Here is a tiny trained network, its code and every weight. The questions are about switching its units off for an input and a class, where a switched-off unit gives its printed mean instead of its output.

import numpy as np


def w(rows, s, z=0):
    codes = np.array(rows[::2]) - 128.0
    scale = np.full(codes.shape[1], s)
    scale[-1] = z or s
    return codes * scale


def f(y):
    return y / 2 * (1 + np.tanh(0.7978845608 * (y + 0.044715 * y**3)))


def log_softmax(a):
    a = a - a.max(-1, keepdims=True)
    return a - np.log(np.exp(a).sum(-1, keepdims=True))


def net(x, mask):
    res = np.array(x, float).reshape(1, 4) / 4 @ E
    y = f(res @ A[0][:, :-1].T + A[0][:, -1])
    res = res + np.where(mask, y, B[0][:, -1]) @ B[0][:, :-1]
    return log_softmax(res[-1] @ U[:, :-1].T + U[:, -1])


A, B = {}, {}
E = w([
[140,116,123,150,124,109],'x0',
[59,128,235,151,62,71],'x1',
[84,36,84,82,53,103],'x2',
[234,126,145,87,124,3],'x3',
],0.016)
A[0] = w([
[158,2,87,37,95,114,102],'neuron 0',
[114,123,46,150,170,169,255],'neuron 1',
[159,156,209,68,77,51,73],'neuron 2',
[109,3,98,67,59,138,180],'neuron 3',
[130,115,68,156,130,186,155],'neuron 4',
[73,123,200,204,107,161,168],'neuron 5',
[196,148,80,48,159,90,169],'neuron 6',
[173,127,190,118,119,95,166],'neuron 7',
],0.015,0.008)
B[0] = w([
[167,155,119,22,100,163,234],'neuron 0',
[172,232,86,197,71,130,241],'neuron 1',
[116,218,128,203,91,151,244],'neuron 2',
[51,146,179,32,19,111,251],'neuron 3',
[55,163,130,175,90,94,205],'neuron 4',
[201,9,182,94,100,215,237],'neuron 5',
[193,67,82,94,174,111,238],'neuron 6',
[121,196,103,128,137,132,207],'neuron 7',
],0.013,0.021)
U = w([
[133,154,113,204,140,132,218],'0',
[193,56,117,72,109,159,208],'1',
[79,153,108,134,75,92,99],'2',
[71,21,159,105,99,118,2],'3',
[179,91,69,133,249,86,104],'4',
],0.016,0.0043)

Each question gives the input, the list of numbers given to net, and the class t.
The units are the neurons (one row each of A and B). Each row of codes is followed by its name. A weight is (code - 128) times the scale printed after its matrix; where a second scale follows, it is the last column's (A, B and U).
mask holds one flag per neuron, in row order. A switched-off neuron (its flag False) gives its mean, the last column of its row in B, instead of its output. The means were averaged over made-up inputs and are rounded, as every weight is.
A unit's drop is (log p(t) with every unit on - log p(t) with that unit switched off) / (log p(t) with every unit on - log p(t) with every unit switched off).
The circuit of an input: a set's keep is (log p(t) with only the set's units on - log p(t) with every unit switched off) / (log p(t) with every unit on - log p(t) with every unit switched off). Starting from all 8 units, units are removed one at a time, each time the one whose removal leaves the highest keep (on an exact tie, the one counted first), for as long as the keep stays at least 0.8.
circuit, biggest first: the units of the circuit, biggest drop first
unit that matters most: the unit with the biggest drop
top k neurons: the k neurons with the biggest drops, biggest first
drop of u: that unit's drop, to one decimal
input [4,-3,-2,-1], class 0: unit that matters most	neuron 3
input [-2,1,6,-1], class 3: circuit, biggest first	(neuron 3; neuron 1)
input [-1,3,-3,8], class 0: circuit, biggest first	(neuron 2; neuron 3)
input [-6,1,2,0], class 3: circuit, biggest first	(neuron 1; neuron 2; neuron 6)
input [-8,-8,4,0], class 2: top 3 neurons	(neuron 5; neuron 4; neuron 1)
input [-6,0,-5,-3], class 0: top 4 neurons	(neuron 0; neuron 6; neuron 3; neuron 1)
input [1,2,-1,0], class 1: top 2 neurons	(neuron 1; neuron 3)
input [1,-1,-2,-7], class 0: top 2 neurons	(neuron 3; neuron 1)
input [8,0,-3,2], class 4: circuit, biggest first	(neuron 3; neuron 1; neuron 5)
input [-6,-3,0,5], class 4: top 2 neurons	(neuron 3; neuron 5)
input [0,-4,-4,1], class 4: top 3 neurons	(neuron 2; neuron 3; neuron 6)
input [6,2,3,8], class 2: top 2 neurons	(neuron 2; neuron 5)
input [-2,1,-3,6], class 0: top 2 neurons	(neuron 2; neuron 3)
input [4,4,7,0], class 3: circuit, biggest first	(neuron 1)
input [-4,8,4,0], class 3: top 2 neurons	(neuron 5; neuron 1)
input [4,2,0,-8], class 1: top 3 neurons	(neuron 5; neuron 3; neuron 1)
input [-3,1,-7,-6], class 1: top 2 neurons	(neuron 5; neuron 2)
input [-1,0,-3,-5], class 0: top 3 neurons	(neuron 0; neuron 3; neuron 6)
input [8,-5,-3,2], class 4: drop of neuron 6	0.1
input [-4,-2,-6,-7], class 0: unit that matters most	neuron 3
input [-8,2,6,-7], class 3: drop of neuron 5	0.6
input [-4,1,-4,4], class 0: drop of neuron 2	0.4
